Here is a tiny trained network, its code and every weight. The questions are about switching its units off for an input and a target symbol, where a switched-off unit gives its printed mean instead of its output.

import numpy as np


def w(rows, s, z=0):
    codes = np.array(rows[::2]) - 128.0
    scale = np.full(codes.shape[1], s)
    scale[-1] = z or s
    return codes * scale


def norm(h):
    return h / np.sqrt((h * h).mean(-1, keepdims=True) + 1e-5)


def f(y):
    return np.maximum(y, 0)


def softmax(a):
    e = np.exp(a - a.max(-1, keepdims=True))
    return e / e.sum(-1, keepdims=True)


def log_softmax(a):
    a = a - a.max(-1, keepdims=True)
    return a - np.log(np.exp(a).sum(-1, keepdims=True))


def net(x, mask):
    ids = ['ΣΦΩαγεζθμξπψ'.index(c) for c in x.split()]
    T = len(ids)
    res = E[ids] + P[:T]
    r = norm(res)
    for j in range(2):
        rows = slice(2 * j, 2 * j + 2)
        q, k, v = (r @ M[0][rows].T for M in (Q, K, V))
        z = softmax(np.where(np.tri(T) > 0, q @ k.T / 2**0.5, -1e9)) @ v
        o = O[0][rows]
        res = res + np.where(mask[j], z, o[:, -1]) @ o[:, :-1]
    y = f(norm(res) @ A[0][:, :-1].T + A[0][:, -1])
    res = res + np.where(mask[2:14], y, B[0][:, -1]) @ B[0][:, :-1]
    return log_softmax(norm(res)[-1] @ U[:, :-1].T + U[:, -1])


Q, K, V, O, A, B = {}, {}, {}, {}, {}, {}
E = w([
[165,55,144,114,51],'Σ',
[58,32,130,18,77],'Φ',
[133,7,128,189,91],'Ω',
[120,151,66,103,35],'α',
[34,66,109,210,121],'γ',
[196,151,176,86,212],'ε',
[199,75,108,96,68],'ζ',
[185,64,137,119,87],'θ',
[61,143,61,110,186],'μ',
[188,199,89,197,164],'ξ',
[131,43,128,197,97],'π',
[143,72,140,186,73],'ψ',
],0.016)
P = w([
[230,73,181,165,51],'0',
[175,72,169,159,52],'1',
[160,87,162,149,66],'2',
[143,101,146,137,78],'3',
[134,110,139,122,87],'4',
[129,118,128,109,94],'5',
[114,116,116,109,110],'6',
[103,124,107,98,111],'7',
[89,123,99,95,117],'8',
[80,131,78,86,128],'9',
[62,150,83,91,154],'10',
[42,154,73,88,157],'11',
[3,137,85,111,160],'12',
],0.0077)
Q[0] = w([
[93,253,244,102,209],'H0',
[177,148,162,154,104],'H0',
[163,198,243,170,147],'H1',
[129,125,36,166,72],'H1',
],0.028)
K[0] = w([
[254,22,167,183,55],'H0',
[160,183,180,155,96],'H0',
[236,159,234,209,90],'H1',
[27,221,44,147,136],'H1',
],0.017)
V[0] = w([
[138,120,210,125,251],'H0',
[32,96,182,65,79],'H0',
[105,177,120,162,7],'H1',
[200,48,162,101,154],'H1',
],0.024)
O[0] = w([
[88,95,56,163,210,5],'H0',
[66,88,117,10,147,137],'H0',
[174,111,254,35,145,208],'H1',
[184,115,22,97,144,94],'H1',
],0.015,0.023)
A[0] = w([
[114,59,167,142,209,155],'N0',
[58,179,135,145,134,79],'N1',
[160,67,136,136,75,133],'N2',
[131,121,193,115,88,207],'N3',
[136,72,128,131,98,103],'N4',
[205,178,138,165,149,184],'N5',
[177,254,180,120,162,140],'N6',
[127,134,59,162,142,254],'N7',
[187,232,169,236,126,94],'N8',
[124,134,146,122,101,135],'N9',
[127,189,90,97,73,177],'N10',
[136,116,181,63,191,161],'N11',
],0.02,0.0041)
B[0] = w([
[225,172,76,109,135,140],'N0',
[73,139,165,169,21,155],'N1',
[55,83,163,137,119,178],'N2',
[84,185,70,171,85,250],'N3',
[78,119,158,143,117,145],'N4',
[63,206,81,127,118,182],'N5',
[121,43,137,214,165,210],'N6',
[213,175,177,90,190,147],'N7',
[42,49,180,127,253,203],'N8',
[97,142,131,158,118,171],'N9',
[182,90,150,168,184,164],'N10',
[169,178,81,138,203,211],'N11',
],0.025,0.017)
U = w([
[149,106,105,111,103,169],'Σ',
[81,117,93,46,145,246],'Φ',
[115,25,129,107,108,85],'Ω',
[143,155,217,105,106,124],'α',
[94,249,96,114,144,2],'γ',
[185,180,94,155,168,235],'ε',
[180,97,96,176,77,192],'ζ',
[141,123,109,130,119,102],'θ',
[121,130,119,133,131,43],'μ',
[108,77,158,175,206,152],'ξ',
[94,135,99,142,112,132],'π',
[131,150,115,158,124,62],'ψ',
],0.013,0.0031)

Each question gives the input, a string of symbols that net reads in full, and the target symbol t.
The units are the heads (2 rows each of Q, K, V and O) and the neurons (one row each of A and B). Each row of codes is followed by its name. A weight is (code - 128) times the scale printed after its matrix; where a second scale follows, it is the last column's (O, A, B and U).
mask holds one flag per unit, heads first, then neurons. A switched-off unit (its flag False) gives its mean, the last column of its rows in O or B, instead of its output. The means were averaged over made-up inputs and are rounded, as every weight is.
A unit's drop is (log p(t) with every unit on - log p(t) with that unit switched off) / (log p(t) with every unit on - log p(t) with every unit switched off).
The circuit of an input: a set's keep is (log p(t) with only the set's units on - log p(t) with every unit switched off) / (log p(t) with every unit on - log p(t) with every unit switched off). Starting from the 12 units with the biggest drops (on a tie, the unit counted first), units are removed one at a time, each time the one whose removal leaves the highest keep (on an exact tie, the one counted first), for as long as the keep stays at least 0.8.
circuit, biggest first: the units of the circuit, biggest drop first
unit that matters most: the unit with the biggest drop
top k neurons: the k neurons with the biggest drops, biggest first
drop when u is switched off: that unit's drop, to one decimal
input Φ ζ Φ ζ α π, target α: unit that matters most => H1
input ψ ξ ζ γ Σ, target γ: circuit, biggest first => (H0 N11 N8)
input Σ α ζ α ζ α ψ α Σ ζ ε, target ε: top 2 neurons => (N8 N11)
input ε π ζ θ, target ε: circuit, biggest first => (H0 H1 N7)
input Ω ξ Σ Φ ε ψ Ω, target ε: top 2 neurons => (N0 N8)
input α ξ Σ ε Ω Ω, target ε: circuit, biggest first => (H0 N0)
input ζ π Ω ζ, target ζ: top 2 neurons => (N8 N10)
input μ ξ ζ π ζ ζ ζ α, target ξ: circuit, biggest first => (N8 H0 H1 N3)
input ζ ζ Φ ζ γ γ Φ ε, target ε: top 2 neurons => (N8 N5)
input ζ π ζ γ ζ α θ π, target α: circuit, biggest first => (H1 N8)
input ψ ζ ζ θ Φ ψ γ Ω ζ ζ ζ Ω θ, target γ: top 3 neurons => (N8 N6 N11)
input ζ ζ γ α ζ γ γ Ω ζ ζ, target γ: circuit, biggest first => (H0 N8 N11)
input θ ζ θ Ω, target Ω: top 2 neurons => (N2 N5)
input ζ ζ ζ α ζ Ω α ε Φ ζ α ζ θ, target α: unit that matters most => H0
input Ω ζ Ω, target Ω: top 4 neurons => (N2 N3 N8 N5)
input θ ζ Ω ζ α ε ψ, target ε: top 2 neurons => (N0 N8)
input ε ξ Σ γ π, target γ: drop when N11 is switched off => 0.2
input ζ ζ α Ω ε Ω ε ψ ζ ζ, target ε: drop when H0 is switched off => 0.7
input Σ Φ Σ ζ ζ Ω Σ γ ψ, target γ: drop when H0 is switched off => 0.8
input ψ ψ Ω Φ ζ Ω, target Φ: unit that matters most => H0
input α ε Ω Φ α α ψ ψ, target α: drop when H1 is switched off => 0.3
